Known rows, with every way that one mark hangs from another:
K_477{K_146{K_301{K_676{K_709}}} K_794 K_975}: [0.5,7.4,-4.8,-18.1,-6.7,-6.1,-3.9,-3.8,-0.9,10.7,-1.2,-4.0,-10.9,-10.2,-1.1,7.0,0.2,14.1,-3.4,-6.8,-32.9,9.6,21.6,-17.7,-10.7,4.4,-44.2,-1.5,-9.3,42.5,-18.2,9.7,-46.1,10.0,5.6,1.9,2.1,-1.0,-1.3,12.8,0.7,-11.8,0.4,-0.5]
K_477{K_146{K_709{K_721{K_301{K_43}}} K_975} K_794}: [3.6,9.5,5.4,-5.7,-10.0,-5.4,3.5,-4.2,18.2,-1.8,-7.4,-1.1,-1.7,3.1,13.3,14.2,3.1,2.7,-12.7,-0.8,1.9,0.1,29.9,-28.8,3.0,2.9,-41.3,-8.5,-12.8,15.2,9.5,11.6,25.9,6.4,-4.2,3.2,-4.2,-1.8,6.0,4.0,3.4,-7.9,-19.4,-5.1]
K_560{K_709{K_146} K_794}: [-1.1,-2.9,1.6,14.0,-41.0,3.2,18.6,5.1,-8.5,11.9,2.2,13.4,-2.9,-7.0,2.1,-11.8,1.5,4.3,7.5,3.0,3.4,-4.5,12.7,24.3,-8.7,-5.8,-17.0,6.3,6.7,26.8,-6.5,-3.1,-42.5,13.6,-1.8,1.4,20.0,2.2,6.7,6.5,0.5,-11.9,-0.3,7.9]
K_43{K_301 K_676{K_146 K_975}}: [-6.0,1.5,-11.3,-10.7,-5.9,10.0,1.2,5.2,-9.5,-5.2,-2.8,-3.5,-7.0,-0.9,-17.1,6.1,-3.2,0.1,-8.7,4.6,-10.0,0.9,-5.3,-2.7,12.0,-2.4,5.9,-5.6,-14.6,6.7,-4.4,-7.9,20.7,10.1,3.4,-3.5,-5.3,-6.3,3.2,-17.7,1.7,-6.9,1.1,5.0]
K_975{K_43{K_301 K_560 K_676{K_146} K_721{K_794}}}: [-2.4,-10.5,-10.9,3.8,21.3,-3.8,5.1,6.5,-17.0,-11.7,-8.2,-6.7,2.6,4.1,-7.7,-5.2,-4.4,-12.0,-4.7,-1.9,-15.0,3.5,7.0,-11.3,3.6,-19.0,41.7,-26.8,8.1,-10.7,2.7,15.2,41.5,-3.2,4.8,-10.7,-4.2,-9.8,-1.6,-21.5,-7.2,-7.2,20.4,3.7]
K_721{K_146{K_301{K_794} K_975}}: [3.4,6.7,8.3,1.8,3.9,1.8,4.1,-7.1,10.5,-4.2,-4.7,9.0,1.4,5.4,7.0,12.9,6.1,6.8,-5.8,-6.2,-4.7,5.8,-2.0,-4.6,-8.5,8.0,-21.2,6.2,-3.9,-14.6,-2.3,-12.2,-28.6,-1.5,-6.4,-1.2,4.3,3.9,-2.6,4.4,5.0,10.2,-5.4,-6.9]
K_709{K_975{K_477{K_794}}}: [-5.4,5.3,17.3,-5.4,-9.2,-6.4,-10.5,6.5,4.5,14.9,-2.8,8.1,-10.5,-9.8,-3.0,-3.3,0.1,0.7,-0.7,1.3,4.5,0.7,8.5,-13.0,-15.3,-2.1,-12.9,-0.8,-10.0,18.3,-2.2,-5.8,-4.4,-4.0,0.0,2.4,18.9,8.6,4.8,13.4,6.6,2.4,-5.8,3.3]
K_146{K_301 K_975{K_477}}: [2.0,11.8,11.6,-6.2,22.8,-0.4,-9.3,-0.1,9.8,2.1,-2.3,5.9,-4.6,-0.7,1.3,16.9,3.9,5.9,6.4,-0.5,4.7,0.0,-9.0,-16.6,-20.0,13.6,-37.3,-4.6,-12.9,1.6,-0.7,-9.3,13.0,1.3,-6.0,0.2,16.6,9.3,4.0,16.9,4.1,9.8,-7.2,-6.8]
K_301{K_676{K_709} K_794{K_721{K_146{K_975}}}}: [-1.2,0.1,-0.9,-4.4,2.4,-3.9,7.7,-8.6,2.8,2.1,-0.2,15.2,-0.8,-4.0,13.6,-3.2,2.3,4.8,-1.6,-0.3,-3.1,5.6,-4.8,14.2,12.2,8.7,-7.1,12.3,14.0,-12.1,-2.4,-15.2,-22.1,-10.2,1.1,6.3,-12.0,4.7,-3.6,-10.7,-2.3,1.7,8.8,-4.3]
K_975{K_43{K_301 K_560 K_676} K_477}: [2.3,0.2,1.8,0.1,16.7,-5.5,-9.5,6.8,-20.8,5.4,0.7,-8.3,-0.7,7.2,-14.0,0.2,-5.9,-17.8,8.6,-1.3,8.1,0.2,-18.3,-28.7,-17.4,-4.6,38.0,-8.8,-1.7,4.7,4.8,7.5,66.9,-5.6,6.2,-9.9,-4.7,-10.9,-0.2,-4.4,-2.5,-2.5,8.3,1.0]
K_43{K_301{K_676{K_146 K_709}} K_560{K_794} K_721}: [4.6,-10.4,-19.1,0.3,-1.8,-0.5,7.9,6.8,-25.7,1.8,-0.4,-0.1,-5.8,-9.1,-4.4,-10.4,-2.2,-7.6,-3.3,-1.2,-26.2,-0.4,-7.5,29.9,19.3,-3.5,19.6,-9.0,6.7,3.5,-5.6,9.8,-32.2,3.5,10.9,0.0,0.5,-1.3,-2.7,-8.4,-9.8,-19.3,21.3,5.7]
K_301{K_676 K_794{K_721{K_146{K_709}}}}: [4.3,7.6,3.1,5.7,1.2,-5.4,14.5,-9.3,-5.2,-2.6,1.8,13.2,2.5,-1.1,11.7,-20.6,3.4,1.4,5.2,-4.8,8.9,4.6,-11.7,12.0,9.9,13.2,20.8,16.3,10.5,-17.3,-0.4,-12.7,-25.0,-13.9,0.5,4.4,-9.5,-8.0,-1.3,2.9,-0.2,-2.1,4.2,-8.4]
K_794{K_721{K_146{K_709 K_975} K_301}}: [-0.5,11.0,-0.2,0.1,28.5,5.2,7.7,-12.5,6.1,-10.8,0.2,-6.0,8.4,0.6,14.8,20.2,7.1,9.2,17.1,-1.6,11.2,-1.0,-1.7,-8.0,6.0,15.2,-18.0,-6.0,-3.1,-26.7,5.8,-2.1,18.4,4.5,-7.6,5.2,5.4,-1.3,3.2,3.3,3.8,-1.4,0.1,-14.6]
K_43{K_301 K_560 K_676{K_146} K_721}: [6.5,-4.9,-18.2,0.2,7.8,-2.6,1.5,8.0,-19.5,-2.7,-3.8,-11.1,-3.4,4.6,-11.6,0.0,-5.7,-10.0,-2.3,-0.8,-12.6,0.9,-2.7,13.1,9.2,-2.1,42.0,-36.4,-5.6,-0.1,11.0,7.5,34.9,0.4,6.9,-6.5,3.7,-9.6,0.2,-12.9,-9.0,-17.6,11.5,9.8]
K_676{K_146{K_301 K_709{K_721}} K_975{K_43{K_560}}}: [-2.9,8.7,-4.0,-5.3,9.4,-8.9,1.7,2.0,14.2,-28.7,-2.8,-8.5,-5.4,3.0,-8.4,15.8,-1.1,11.2,-14.9,7.1,-11.6,-7.7,-17.6,-12.0,3.5,-1.9,-7.3,-10.5,-16.0,0.6,-9.8,0.8,15.3,16.0,-1.2,-4.8,-5.0,5.2,4.2,-11.7,1.1,-4.1,-5.6,-2.6]
K_975{K_43{K_560 K_721} K_477{K_146}}: [2.8,5.2,15.9,-5.4,16.4,-19.2,-10.4,8.8,-8.8,-6.2,2.3,-1.1,-7.8,3.2,-1.2,2.2,-2.7,-4.6,8.7,4.7,7.6,1.1,14.7,-21.6,-11.3,-0.9,17.1,-20.9,5.8,4.0,1.9,8.3,59.3,-14.4,6.5,-3.6,5.6,4.7,-4.9,14.0,2.6,-13.5,7.4,6.4]
K_721{K_146 K_301{K_676}}: [0.2,0.8,3.3,0.3,-0.1,10.4,4.4,-7.0,-8.5,5.7,8.9,-7.7,8.5,5.4,3.2,-4.0,2.7,4.8,11.2,4.1,12.3,4.1,-9.5,14.5,-1.3,8.6,14.1,19.5,-3.1,-19.9,0.9,-9.3,13.2,7.5,-0.6,3.0,-4.5,-5.6,-0.7,-2.2,3.8,1.9,7.0,-8.7]
K_560{K_709 K_794{K_721{K_146 K_301{K_43 K_676}}}}: [7.9,-9.8,-0.8,13.2,-16.7,7.8,13.1,-7.8,-7.5,3.8,10.6,12.1,17.3,-0.4,14.8,-13.0,4.6,4.5,10.1,-2.0,17.3,-0.3,2.7,18.5,11.1,5.5,-6.0,25.0,10.0,-11.8,7.0,6.1,-33.6,1.5,6.1,8.7,-5.6,-5.9,-3.3,6.1,-3.3,-2.3,0.0,2.9]
K_301{K_43 K_794{K_721}}: [12.0,-3.0,1.8,9.5,-19.8,1.3,-9.2,4.0,12.4,10.0,-2.0,20.6,-2.1,-3.2,8.7,-7.0,-6.5,-2.3,-4.4,0.0,22.7,1.0,-11.4,20.3,-4.9,13.8,7.7,24.4,11.0,3.4,10.4,-3.5,-3.5,-18.0,0.1,3.5,-11.1,-3.8,-3.4,7.5,-0.2,17.5,-12.9,15.2]
K_794{K_721{K_146{K_709{K_560}}}}: [-3.2,11.7,-3.6,4.0,10.9,-1.3,7.7,-0.1,6.8,-2.3,4.9,2.0,0.3,-0.4,3.9,-10.7,1.6,6.1,25.3,-2.1,21.6,-2.4,2.3,15.0,8.5,12.6,6.5,-7.8,3.9,-16.4,2.0,-3.0,10.6,-0.5,-6.7,7.1,-4.2,10.9,1.3,13.5,2.6,0.1,-7.3,-1.5]
K_301{K_43{K_676{K_975} K_721{K_146 K_794}}}: [-13.8,-7.9,0.4,-0.8,13.7,1.3,2.9,-3.3,8.9,-14.7,-5.7,3.0,10.0,9.8,-4.9,-13.4,4.1,-3.9,-8.5,5.6,6.9,6.5,28.4,-6.5,13.4,-13.5,0.3,-13.5,11.7,-24.7,-1.4,-2.2,15.5,-22.7,0.4,-1.8,-12.3,-0.5,-2.9,-4.5,-2.7,4.2,9.3,-2.6]
K_794{K_721{K_146{K_975} K_301{K_676{K_43 K_709}}}}: [-1.9,-2.5,-13.0,-9.5,23.9,8.3,-2.9,-13.5,5.8,-5.4,7.9,-7.3,7.2,-3.8,9.8,17.8,1.9,7.4,1.7,3.0,-4.5,2.4,-11.1,-7.5,13.0,1.7,-17.3,18.9,0.3,-12.0,-0.6,-3.3,22.0,8.2,-1.0,6.0,-15.3,-2.9,-5.3,-18.2,-1.6,6.2,11.5,-7.7]
K_975{K_43{K_560 K_676{K_709}} K_477{K_146 K_794}}: [-6.3,6.9,2.7,-10.6,22.9,-22.9,-3.3,5.0,-16.4,8.4,-7.7,-2.3,-6.5,-1.6,-11.4,-2.1,-2.5,-15.0,-3.6,3.9,-10.5,7.5,22.0,-19.8,-12.7,-11.0,-6.9,-10.5,-0.1,29.5,-8.5,14.2,27.9,-7.2,11.4,-6.9,2.3,-8.6,-1.2,3.0,-3.5,-21.8,10.1,6.7]
K_146{K_301 K_975{K_43{K_676} K_477{K_794}}}: [-3.6,9.4,14.0,-5.5,34.5,-11.5,-2.1,-1.4,0.9,4.5,-10.8,3.3,-3.4,1.5,-0.6,7.5,2.7,2.0,-8.3,-7.9,-5.2,6.7,7.2,-50.8,-29.8,-2.5,-29.7,-8.0,-16.7,18.4,-2.6,4.7,37.6,-1.1,0.5,-6.3,10.1,-1.1,2.2,3.8,2.2,8.4,-6.7,-3.3]
K_301{K_43{K_721{K_794}} K_676}: [0.6,-9.4,1.6,6.3,-6.1,0.5,0.0,-0.1,10.1,4.1,-0.7,13.3,2.1,0.9,6.0,-26.9,-1.8,-2.7,0.5,1.8,14.8,4.2,8.2,11.4,-1.7,-1.7,6.4,5.5,18.4,-8.2,2.4,-0.2,12.9,-22.1,-1.0,2.2,-14.4,-1.1,-0.4,9.2,-4.4,12.8,6.4,-0.1]
K_301{K_43{K_676 K_721} K_794}: [7.6,-8.2,0.6,8.1,-16.8,-2.3,-3.5,2.2,1.1,4.5,-4.0,8.0,0.1,7.6,-1.4,-20.0,-5.7,-10.7,-14.0,-4.1,6.6,4.0,2.2,11.1,-5.3,0.0,16.3,-1.4,9.7,2.4,13.5,1.2,11.1,-26.8,3.1,-3.9,-9.0,-5.7,-2.0,3.9,-5.2,6.4,-10.3,12.9]
K_975{K_43{K_560{K_794}}}: [-0.2,-4.9,1.8,16.1,-0.3,-2.0,1.6,5.6,-3.6,11.0,-2.8,6.9,-2.5,-4.7,-0.9,0.9,-3.0,-4.9,9.8,0.0,16.9,-4.1,-9.4,9.7,-18.8,-7.4,4.0,20.1,12.9,11.3,-10.4,8.8,-4.2,1.9,0.9,-3.0,2.3,-10.1,-2.3,11.5,4.2,5.5,0.8,5.1]
K_43{K_301{K_794} K_676{K_975{K_477}}}: [-1.6,2.2,8.1,-9.0,-4.6,7.2,-6.7,4.0,-19.9,2.6,-2.5,0.6,-3.1,-2.5,-16.3,-3.3,0.5,-18.1,-8.8,-3.0,-8.3,-1.4,-13.1,-22.9,8.1,-0.8,20.7,3.6,-5.4,1.4,1.0,-6.2,-13.9,-11.6,5.3,-5.7,-0.1,-10.0,-0.3,-4.5,1.9,-0.5,-3.8,-1.0]
K_794{K_721{K_301{K_676}}}: [7.6,-1.4,-4.4,2.5,3.6,11.4,-2.0,-4.0,-7.9,12.1,7.1,-7.7,4.4,-5.8,9.5,3.0,-3.1,6.7,16.0,0.3,13.6,-4.2,-19.1,18.9,3.4,19.4,21.9,19.9,-1.5,-1.2,6.5,-1.7,7.6,5.1,0.1,6.1,0.4,-8.0,0.5,-0.3,-1.9,8.1,-1.0,-0.6]
K_477{K_794 K_975{K_43{K_560}}}: [-1.5,-0.9,5.8,0.6,-5.1,-9.7,-10.7,5.6,7.1,15.3,-5.1,1.6,-8.9,-9.9,-5.4,7.7,-4.7,0.0,3.6,-1.9,7.2,2.6,3.2,-20.2,-29.6,-10.9,-7.1,-6.5,5.3,25.5,-5.9,18.6,7.5,4.9,3.3,-3.6,-2.6,-14.0,-2.6,11.5,9.2,1.3,-1.4,7.4]
K_709{K_560{K_794} K_975}: [-8.9,-4.9,5.1,7.8,-33.8,8.4,-3.1,7.3,7.5,15.9,3.0,1.4,-6.5,-6.8,-1.3,-5.2,-3.0,4.7,13.9,-7.7,10.7,-9.9,8.7,10.6,0.2,-6.6,-14.5,9.5,7.2,17.4,-6.2,-1.6,-41.4,8.5,-5.9,6.5,10.0,21.3,3.5,17.4,6.4,9.3,-18.3,4.6]
K_43{K_301{K_794} K_560}: [13.0,-2.6,-6.0,8.8,-20.7,4.9,-3.5,5.2,-11.4,12.8,-2.2,0.8,-4.1,-2.8,-7.9,2.7,-5.1,-18.2,2.4,-5.0,-0.1,-3.7,-22.5,14.2,-1.0,4.0,39.3,6.4,6.1,2.0,4.2,4.8,-27.7,-5.8,1.3,-5.5,-3.0,-17.2,-2.7,4.7,-1.8,1.1,-0.4,4.8]
K_975{K_477{K_146{K_301{K_794}}}}: [8.9,12.8,16.7,-6.2,2.0,-4.1,-8.4,3.0,-7.9,0.8,-1.5,7.8,-4.7,-0.1,0.6,5.3,2.8,-2.1,-3.7,-3.7,-9.3,4.4,4.8,-11.0,-9.5,12.9,-11.9,10.6,-8.6,9.0,-2.7,-6.2,-32.0,-6.5,1.1,-2.0,16.3,2.5,-2.3,18.4,4.2,-3.0,-8.2,1.1]
K_43{K_560 K_676 K_721}: [3.1,-4.7,-12.2,7.3,12.5,-6.1,0.4,2.2,-8.5,6.5,-3.1,-11.4,-0.6,4.8,-8.6,-4.6,-4.7,-9.7,8.4,-0.2,4.8,-2.9,-0.1,22.3,-3.0,-0.2,32.0,-28.1,4.6,5.7,7.5,6.3,18.9,-11.7,2.5,-4.7,7.8,-12.2,0.5,6.0,-8.8,-8.2,3.7,6.3]

Rows:
[-7.9,-14.3,12.0,5.2,-37.3,10.0,-2.4,3.7,-1.0,7.6,12.1,-16.4,2.9,2.2,8.3,-6.3,-4.9,10.4,4.2,-7.4,4.4,-14.3,-2.6,-15.8,5.5,-12.4,16.5,20.0,2.5,11.1,1.6,4.6,0.3,22.3,-2.7,5.7,-5.4,25.6,2.3,-13.5,4.5,15.1,-18.9,-2.6] => K_709{K_560{K_794} K_721{K_301{K_676}} K_975{K_43}}
[0.6,-0.7,9.4,-7.8,-5.5,-4.4,-15.5,-0.1,-0.3,2.4,2.3,6.8,-3.4,-9.5,-14.6,-5.1,-0.2,-20.8,-14.3,3.8,6.1,-4.3,-26.1,-13.8,11.4,-8.4,11.0,22.4,8.6,4.3,-4.1,-6.0,-31.6,-11.5,7.1,-1.3,-13.5,-18.9,-6.5,7.0,3.4,2.3,3.3,-2.7] => K_301{K_676{K_43{K_560} K_975{K_477}} K_794}
[-10.7,-8.2,-13.9,-0.3,-8.4,4.5,-0.5,6.0,10.9,-1.3,-1.2,-1.7,-1.9,-4.3,-0.6,-3.0,-3.1,-1.1,-14.3,14.7,-14.0,-1.5,7.4,11.2,0.6,-21.1,-0.7,9.9,3.2,17.7,-8.4,-6.1,9.6,14.2,-8.8,-2.2,-1.0,5.6,3.9,-34.2,-4.8,7.5,13.3,2.0] => K_676{K_43 K_709{K_146 K_721{K_794}}}
[-7.9,9.3,17.9,-6.4,10.7,-10.8,-1.9,-2.0,1.5,-18.2,5.4,-1.3,-2.5,4.8,1.0,-9.7,5.6,5.4,8.0,0.3,0.4,1.8,10.0,-21.5,-2.0,0.2,-2.1,-26.6,-2.8,-22.7,1.4,-11.2,22.9,-16.5,-2.1,2.0,15.4,22.2,4.3,12.7,4.3,-10.1,5.7,-10.5] => K_43{K_721{K_146{K_709{K_975{K_477}}}}}
[-12.2,2.4,5.8,2.5,17.6,3.7,8.7,-5.0,15.3,-0.4,-6.8,14.3,4.3,0.6,7.3,4.0,8.0,2.5,9.2,4.4,12.6,6.4,18.1,1.1,-5.0,-6.9,-25.5,-0.1,10.9,-23.4,-7.2,-11.4,1.2,-1.7,-10.3,1.5,2.5,0.2,1.8,1.1,6.5,8.3,10.1,-12.6] => K_721{K_146{K_975} K_794}
[0.5,13.0,-12.4,-0.6,18.1,-1.4,9.1,-4.2,-1.1,-10.8,-6.2,-3.7,-1.2,4.8,-7.6,-1.5,0.6,6.2,-3.7,-2.8,-12.9,4.3,-8.5,7.7,-8.2,7.5,-23.0,-7.2,-18.1,5.8,-5.1,-6.1,1.3,9.4,-2.8,-4.6,10.1,-5.2,9.2,2.6,-3.0,-8.3,-4.4,-3.5] => K_43{K_676{K_146{K_301 K_709}}}
[11.8,-3.9,-12.2,5.8,-0.5,2.0,-3.2,7.0,-11.0,4.4,1.5,-9.9,-5.9,-0.5,-7.0,4.1,-5.2,-8.8,12.0,-2.6,-1.2,-5.1,-10.3,11.3,0.4,5.8,45.0,-23.3,0.4,-0.4,6.7,11.0,18.5,-7.8,1.5,-4.1,2.6,-7.5,-2.5,6.6,-5.8,-3.8,5.9,6.4] => K_43{K_301 K_560 K_721}
[1.5,-3.8,11.4,-1.0,-12.1,5.8,7.5,-7.8,0.0,1.0,3.2,-2.1,8.5,8.0,14.7,2.3,5.4,2.5,-9.8,0.3,0.7,0.0,-6.0,1.0,11.0,1.6,13.5,10.2,-0.9,-22.5,11.6,-13.2,-4.3,8.5,-3.1,3.3,-6.5,0.6,-0.6,-23.2,3.7,4.8,-2.8,-12.5] => K_709{K_721{K_146{K_975} K_301{K_676 K_794}}}
[7.9,-11.4,-6.5,9.0,-13.5,1.3,16.8,-0.2,-22.3,-0.5,4.9,-0.2,7.6,-8.9,0.9,-10.6,3.6,-4.6,3.4,-1.1,-12.0,-7.3,0.3,37.5,19.0,-5.9,5.3,-9.2,7.1,-4.2,5.3,15.4,-62.2,12.1,9.6,2.2,16.1,-10.5,0.6,6.7,-6.0,-26.3,8.0,5.1] => K_43{K_560{K_709 K_794} K_721{K_301{K_676{K_146}}}}
[9.8,-3.1,8.4,5.6,-39.7,-1.8,-8.6,9.0,9.1,0.3,0.7,-2.6,-2.5,9.7,2.9,-13.4,-6.5,2.3,-12.7,-7.4,0.3,-1.1,9.8,3.2,0.3,9.0,11.3,-11.5,4.6,8.7,14.9,2.9,-3.1,-7.1,-2.8,-0.1,-4.7,28.7,-2.4,7.3,-5.2,11.5,-15.0,14.2] => K_709{K_146{K_301{K_43{K_721} K_794}} K_560}
[-0.1,-4.8,-13.6,9.4,-7.9,-9.3,16.1,-0.3,-4.8,-0.4,4.5,-3.0,8.2,12.3,-7.7,-9.3,1.2,-5.9,5.8,7.2,4.8,-4.2,6.1,29.4,4.3,-11.4,27.6,-27.4,-1.4,-1.5,8.0,-1.0,3.1,6.4,1.7,-3.4,3.8,-10.4,3.7,-13.1,-8.4,-19.5,2.4,3.7] => K_43{K_560{K_709{K_721{K_146}}} K_676}
[-0.4,-5.5,-22.6,-8.6,-7.2,-3.5,-16.4,3.9,20.1,-16.2,2.7,-13.9,-6.2,0.1,-9.8,24.0,-7.5,9.1,-24.3,7.3,-32.0,-6.3,-15.6,8.0,6.6,-13.4,-13.1,-5.9,-18.2,19.7,-5.0,-2.4,-7.4,22.2,-1.4,-2.1,2.5,14.9,1.7,-25.8,-6.9,-0.1,0.4,8.3] => K_676{K_43{K_560} K_146{K_301} K_709{K_721 K_975}}
[-0.9,17.2,-1.5,-0.2,28.3,-7.5,11.8,-6.2,15.6,-2.7,-7.1,1.4,-0.5,-3.5,10.9,7.1,7.8,12.7,11.1,-13.9,0.4,0.3,17.9,-16.9,6.0,14.1,-28.7,-22.6,-10.9,-4.0,-0.6,7.3,-17.9,5.4,-7.8,6.3,5.4,12.0,0.7,17.8,0.8,2.5,-13.8,-7.3] => K_477{K_794{K_721{K_146{K_301 K_709{K_560} K_975}}}}
[1.8,13.5,-1.7,1.6,12.7,-1.8,12.8,-12.0,0.9,-8.3,4.3,-1.4,2.7,8.0,1.7,-10.4,5.4,10.9,9.1,-4.2,0.0,6.0,-12.5,0.3,-7.6,14.3,-6.7,8.2,-8.6,-12.2,-10.7,-11.8,-6.1,0.4,-3.8,0.4,-4.0,-1.9,2.9,12.4,-0.5,0.0,4.1,-16.6] => K_721{K_146{K_301{K_676} K_709}}
[-15.5,-6.1,-4.7,-4.4,-5.3,17.6,4.3,4.0,-3.5,-2.8,6.8,-15.4,7.5,-3.8,-4.6,4.8,5.8,2.8,2.7,6.7,-9.1,-11.4,7.9,23.0,29.4,-7.8,-9.6,8.6,-3.4,-14.5,-7.9,4.0,-51.0,22.6,-2.9,6.7,1.3,20.1,-1.5,-14.3,3.6,-0.4,-8.9,-1.4] => K_676{K_709{K_560{K_794} K_721{K_146 K_301}} K_975}
[-3.2,-5.3,-16.6,-7.9,5.2,12.9,-11.6,-4.3,3.7,-2.3,1.2,-13.5,7.2,-1.6,-6.1,13.6,-5.6,-0.7,-3.0,6.9,1.6,-4.5,-8.8,9.7,15.1,9.1,-13.6,11.5,-1.7,3.4,3.0,5.8,10.7,-5.0,3.8,2.5,-12.6,-2.2,0.6,-8.3,-7.8,6.2,-5.6,7.4] => K_794{K_721{K_301{K_43{K_676{K_709 K_975}}}}}
[-8.3,2.9,10.1,-12.8,24.5,-1.4,-11.4,2.5,4.0,-18.2,6.6,2.8,-2.6,-2.5,-9.5,0.4,5.7,-0.2,-6.2,9.9,2.8,2.0,3.8,-23.4,6.6,-9.1,-0.5,-5.2,-6.5,-18.6,-4.5,-7.7,30.8,-11.5,1.8,0.1,-0.9,3.1,-7.9,0.5,8.2,1.5,7.5,0.7] => K_676{K_43{K_721{K_146}} K_975{K_477}}
[7.2,9.1,3.5,-5.4,-8.2,-2.4,-8.2,-3.1,25.3,-2.5,-3.5,7.5,-5.8,9.1,7.2,22.8,-1.4,12.8,-2.9,-2.1,7.6,5.1,17.4,-21.7,-13.3,13.2,-53.3,1.0,-6.8,18.4,-0.5,-3.2,30.4,-1.9,-4.6,1.6,-6.5,9.2,0.4,18.9,2.5,6.7,-14.6,0.8] => K_477{K_146{K_301{K_43} K_975}}
[-1.1,-11.2,-8.1,3.1,3.7,15.8,-1.6,-3.8,4.1,3.1,4.9,-8.5,10.1,-3.6,3.8,-3.7,0.4,-4.5,-5.6,4.6,-1.1,-4.9,-10.5,1.5,6.5,-13.9,17.9,28.3,-0.5,-3.6,1.2,1.4,-0.2,13.8,-6.5,0.3,-7.8,-16.3,0.3,-21.6,-0.8,17.0,2.5,-8.9] => K_709{K_721{K_301{K_676{K_43}} K_794}}
[-3.0,-8.1,-1.5,-8.3,-35.2,8.9,-7.3,4.2,2.9,-7.0,2.8,-8.1,-1.9,-3.8,0.8,9.7,-4.5,5.0,-23.8,7.2,-29.7,-5.6,-9.6,25.0,14.4,-6.3,-3.4,10.1,-9.3,-1.5,5.0,-8.7,-36.6,17.3,-1.1,1.6,8.8,19.5,5.6,-31.7,0.7,-2.1,-7.4,7.1] => K_676{K_146 K_709{K_721{K_301{K_794}} K_975}}
[0.8,1.9,11.9,1.3,-2.4,10.3,2.5,-7.4,2.1,0.6,-1.4,1.1,7.5,2.8,8.3,14.3,5.9,-1.5,-1.2,-1.5,4.1,2.9,-1.8,0.8,0.0,3.3,-11.6,12.2,2.1,-26.3,6.6,-7.1,-16.3,2.5,-5.3,0.5,2.6,-3.1,-1.8,-2.2,8.6,5.2,-3.4,-8.0] => K_721{K_146{K_975} K_301{K_794}}
[-0.3,-1.6,1.9,5.2,5.8,2.9,2.2,-7.7,13.2,-2.8,-0.5,10.7,11.5,11.0,5.6,-14.5,3.8,5.1,-1.1,0.5,11.1,11.3,3.7,1.9,-7.2,3.1,-10.0,20.5,5.6,-19.9,-5.9,-8.2,-3.6,-8.3,-3.3,1.0,-15.5,0.7,-2.1,5.6,-2.8,17.2,9.9,-9.9] => K_721{K_146{K_301{K_43 K_676}} K_794}
[-1.0,-10.6,5.8,7.9,1.0,-5.0,-7.9,6.4,-4.1,3.6,-0.9,-1.0,-4.0,-7.6,1.1,5.3,-2.7,1.9,9.3,-6.5,2.0,-3.1,4.1,-14.1,-19.1,-13.4,-0.9,-13.0,17.5,12.5,-5.3,21.2,-8.3,-1.3,4.3,-2.7,6.8,-3.8,-5.6,13.1,6.2,-1.3,2.8,6.0] => K_477{K_975{K_43{K_560{K_794} K_721}}}
